Here is a tiny trained network, its code and every weight. The questions are about switching its units off for an input and a class, where a switched-off unit gives its printed mean instead of its output.

import numpy as np


def w(rows, s, z=0):
    codes = np.array(rows[::2]) - 128.0
    scale = np.full(codes.shape[1], s)
    scale[-1] = z or s
    return codes * scale


def f(y):
    return np.maximum(y, 0)


def log_softmax(a):
    a = a - a.max(-1, keepdims=True)
    return a - np.log(np.exp(a).sum(-1, keepdims=True))


def net(x, mask):
    res = np.array(x, float).reshape(1, 6) / 4 @ E
    y = f(res @ A[0][:, :-1].T + A[0][:, -1])
    res = res + np.where(mask, y, B[0][:, -1]) @ B[0][:, :-1]
    return log_softmax(res[-1] @ U[:, :-1].T + U[:, -1])


A, B = {}, {}
E = w([
[183,109,136,147,68],'x0',
[197,104,141,148,59],'x1',
[198,137,33,224,213],'x2',
[232,234,215,113,156],'x3',
[143,7,245,179,184],'x4',
[211,37,112,2,172],'x5',
],0.0084)
A[0] = w([
[161,119,94,232,192,59],'N1',
[150,182,18,66,84,105],'N2',
[181,117,71,166,186,124],'N3',
[80,108,94,172,116,130],'N4',
[152,81,193,190,192,114],'N5',
[147,141,49,65,150,152],'N6',
[66,96,164,94,70,56],'N7',
[118,79,47,131,73,244],'N8',
[156,88,112,57,211,141],'N9',
[154,63,181,168,162,95],'N10',
[181,99,79,20,137,117],'N11',
[175,121,93,47,150,132],'N12',
[165,136,157,106,152,108],'N13',
[215,224,189,114,181,143],'N14',
[72,166,135,231,88,119],'N15',
[160,147,166,133,104,161],'N16',
[82,124,168,148,150,149],'N17',
[145,87,49,191,135,121],'N18',
[89,91,203,161,174,97],'N19',
[52,135,126,211,76,251],'N20',
[75,79,115,141,194,148],'N21',
[151,63,156,107,166,126],'N22',
[53,112,222,62,51,85],'N23',
[128,222,75,95,109,215],'N24',
[141,122,95,159,201,40],'N25',
[89,224,142,183,135,190],'N26',
[128,8,36,62,122,177],'N27',
],0.011,0.0023)
B[0] = w([
[126,211,73,124,153,219],'N1',
[54,88,114,170,34,241],'N2',
[122,204,108,66,113,210],'N3',
[156,98,160,77,155,184],'N4',
[52,95,119,199,101,223],'N5',
[91,146,141,169,120,201],'N6',
[183,172,77,77,133,200],'N7',
[136,74,131,104,132,209],'N8',
[137,181,182,110,113,217],'N9',
[82,122,61,131,107,209],'N10',
[158,182,186,163,95,226],'N11',
[162,121,202,171,131,204],'N12',
[141,95,142,119,125,169],'N13',
[109,15,114,56,198,254],'N14',
[213,138,209,139,142,242],'N15',
[108,111,109,92,167,175],'N16',
[130,127,121,134,78,175],'N17',
[150,160,54,73,150,201],'N18',
[77,126,117,144,93,205],'N19',
[122,97,234,128,186,244],'N20',
[84,125,140,128,138,192],'N21',
[103,155,158,213,42,201],'N22',
[160,225,2,101,127,245],'N23',
[38,89,124,163,132,238],'N24',
[127,178,85,141,133,180],'N25',
[154,126,176,132,126,240],'N26',
[167,89,212,93,177,246],'N27',
],0.0079,0.011)
U = w([
[173,145,199,171,152,249],'0',
[63,98,78,222,52,37],'1',
[175,216,7,77,165,30],'2',
[142,35,124,52,224,176],'3',
],0.011,0.0021)

Each question gives the input, the list of numbers given to net, and the class t.
The units are the neurons (one row each of A and B). Each row of codes is followed by its name. A weight is (code - 128) times the scale printed after its matrix; where a second scale follows, it is the last column's (A, B and U).
mask holds one flag per neuron, in row order. A switched-off neuron (its flag False) gives its mean, the last column of its row in B, instead of its output. The means were averaged over made-up inputs and are rounded, as every weight is.
A unit's drop is (log p(t) with every unit on - log p(t) with that unit switched off) / (log p(t) with every unit on - log p(t) with every unit switched off).
The circuit of an input: a set's keep is (log p(t) with only the set's units on - log p(t) with every unit switched off) / (log p(t) with every unit on - log p(t) with every unit switched off). Starting from the 12 units with the biggest drops (on a tie, the unit counted first), units are removed one at a time, each time the one whose removal leaves the highest keep (on an exact tie, the one counted first), for as long as the keep stays at least 0.8.
units of the circuit, in order: the units of the circuit, biggest drop first
unit that matters most: the unit with the biggest drop
k most important neurons: the k neurons with the biggest drops, biggest first
drop when u is switched off: that unit's drop, to one decimal
input [0,8,7,-4,-2,4], class 2: unit that matters most : N18
input [-2,-1,-6,-6,8,8], class 0: 2 most important neurons : N27, N22
input [0,4,7,-8,6,-4], class 3: 3 most important neurons : N20, N23, N4
input [5,1,-5,-4,-6,6], class 0: 2 most important neurons : N27, N11
input [-1,6,7,5,-8,-1], class 1: 3 most important neurons : N2, N24, N23
input [-3,1,-3,8,-2,8], class 0: 2 most important neurons : N11, N12
input [-6,-5,-3,-1,3,3], class 0: 2 most important neurons : N2, N14
input [7,-6,-1,5,-8,-8], class 0: 3 most important neurons : N15, N26, N20
input [6,-4,8,3,-2,-7], class 2: 3 most important neurons : N1, N18, N3
input [-8,-3,-1,-4,-5,3], class 1: 2 most important neurons : N2, N14
input [-8,1,-2,-3,-3,4], class 0: 3 most important neurons : N14, N27, N11
input [8,-5,7,-4,-5,-7], class 0: 4 most important neurons : N20, N15, N23, N26
input [6,7,-8,-8,3,-7], class 2: 2 most important neurons : N23, N7
input [5,7,-4,6,4,4], class 3: units of the circuit, in order : N14
input [-3,-8,2,1,-7,-4], class 1: 2 most important neurons : N2, N24
input [0,-3,6,0,-8,-7], class 1: drop when N10 is switched off : -0.2
input [3,-2,-4,3,-6,3], class 1: drop when N8 is switched off : 0.0
input [-7,-3,1,3,2,-2], class 3: drop when N15 is switched off : 0.1
